Here is a tiny trained network, its code and every weight. The questions are about switching its units off for an input and a class, where a switched-off unit gives its printed mean instead of its output.

import numpy as np


def w(rows, s, z=0):
    codes = np.array(rows[::2]) - 128.0
    scale = np.full(codes.shape[1], s)
    scale[-1] = z or s
    return codes * scale


def norm(h):
    return h / np.sqrt((h * h).mean(-1, keepdims=True) + 1e-5)


def f(y):
    return y / 2 * (1 + np.tanh(0.7978845608 * (y + 0.044715 * y**3)))


def log_softmax(a):
    a = a - a.max(-1, keepdims=True)
    return a - np.log(np.exp(a).sum(-1, keepdims=True))


def net(x, mask):
    res = np.array(x, float).reshape(1, 7) / 4 @ E
    u = 0
    for l in range(2):
        y = f(norm(res) @ A[l][:, :-1].T + A[l][:, -1])
        res = res + np.where(mask[u : u + 5], y, B[l][:, -1]) @ B[l][:, :-1]
        u += 5
    return log_softmax(norm(res)[-1] @ U[:, :-1].T + U[:, -1])


A, B = {}, {}
E = w([
[113,147,107,175,131,49,147,105],'x0',
[118,119,127,90,109,130,134,100],'x1',
[123,146,142,130,109,140,141,129],'x2',
[2,71,204,92,38,73,92,225],'x3',
[68,167,234,96,211,129,208,119],'x4',
[180,149,148,185,150,109,107,145],'x5',
[242,206,67,84,132,79,139,184],'x6',
],0.0079)
A[0] = w([
[160,87,92,174,135,141,123,82,254],'L0N1',
[141,157,63,97,77,65,72,243,63],'L0N2',
[114,130,148,157,211,160,123,76,33],'L0N3',
[144,202,2,126,112,191,150,107,174],'L0N4',
[159,198,141,56,181,102,137,165,183],'L0N5',
],0.0098,0.00082)
B[0] = w([
[82,185,85,125,130,207,45,135,201],'L0N1',
[157,82,170,2,63,170,176,99,255],'L0N2',
[159,100,106,83,141,141,178,11,197],'L0N3',
[73,53,222,168,112,123,99,156,242],'L0N4',
[79,141,88,125,161,36,123,165,206],'L0N5',
],0.011,0.006)
A[1] = w([
[111,120,139,165,187,149,219,96,205],'L1N1',
[177,133,15,117,144,179,114,142,83],'L1N2',
[79,54,160,170,82,183,103,133,252],'L1N3',
[80,156,147,64,254,62,162,203,187],'L1N4',
[175,74,154,171,105,123,47,95,206],'L1N5',
],0.0087,0.0025)
B[1] = w([
[161,126,114,94,132,216,112,86,177],'L1N1',
[149,151,177,183,122,44,86,120,135],'L1N2',
[108,178,65,223,157,107,105,167,254],'L1N3',
[60,186,165,153,153,112,121,156,218],'L1N4',
[111,118,166,118,174,109,159,248,188],'L1N5',
],0.014,0.0083)
U = w([
[79,206,162,205,179,133,48,93,249],'0',
[117,122,111,136,96,18,99,234,227],'1',
[221,94,117,2,92,193,133,34,42],'2',
],0.0083,0.0002)

Each question gives the input, the list of numbers given to net, and the class t.
The units are the neurons (one row each of A and B). Each row of codes is followed by its name. A weight is (code - 128) times the scale printed after its matrix; where a second scale follows, it is the last column's (A, B and U).
mask holds one flag per neuron, layer by layer. A switched-off neuron (its flag False) gives its mean, the last column of its row in B, instead of its output. The means were averaged over made-up inputs and are rounded, as every weight is.
A unit's drop is (log p(t) with every unit on - log p(t) with that unit switched off) / (log p(t) with every unit on - log p(t) with every unit switched off).
The circuit of an input: a set's keep is (log p(t) with only the set's units on - log p(t) with every unit switched off) / (log p(t) with every unit on - log p(t) with every unit switched off). Starting from all 10 units, units are removed one at a time, each time the one whose removal leaves the highest keep (on an exact tie, the one counted first), for as long as the keep stays at least 0.8.
circuit, biggest first: the units of the circuit, biggest drop first
k most important neurons: the k neurons with the biggest drops, biggest first
top k neurons in layer l: the k neurons of layer l with the biggest drops, biggest first
drop when u is switched off: that unit's drop, to one decimal
input [-8,5,7,3,-6,-6,4], class 2: most important neuron => (L0N2)
input [5,4,3,-8,-7,-5,3], class 1: circuit, biggest first => (L1N5 L0N4)
input [0,8,1,-4,-4,2,2], class 1: circuit, biggest first => (L1N5 L0N4)
input [-1,7,-6,1,-7,-3,8], class 2: 2 most important neurons => (L0N2 L1N4)
input [-6,1,3,-4,-6,-2,5], class 1: circuit, biggest first => (L0N4 L1N5)
input [0,-2,-3,-7,-7,-8,4], class 1: circuit, biggest first => (L1N5 L0N4)
input [-7,8,0,-8,3,7,-1], class 2: top 3 neurons in layer 1 => (L1N3 L1N4 L1N1)
input [8,1,-7,-5,2,-4,-7], class 2: circuit, biggest first => (L0N3 L1N4)
input [2,8,-7,-3,1,0,-7], class 2: top 2 neurons in layer 0 => (L0N3 L0N4)
input [-6,-1,8,-2,7,-8,-8], class 2: 2 most important neurons => (L0N3 L0N4)
input [-3,2,-7,-7,6,-3,0], class 2: 2 most important neurons => (L0N3 L1N3)
input [-7,-3,1,4,0,4,7], class 2: 2 most important neurons => (L0N2 L1N3)
input [7,-3,2,8,-3,3,3], class 2: 2 most important neurons => (L0N2 L0N4)
input [-5,2,-6,-5,-2,-6,7], class 1: most important neuron => (L0N4)
input [-5,5,-3,4,-5,-1,6], class 2: drop when L0N2 is switched off => 0.7
input [3,8,3,7,-1,-7,8], class 2: drop when L0N2 is switched off => 0.6
input [-5,-6,-2,-7,5,-2,-8], class 2: drop when L0N4 is switched off => 0.0
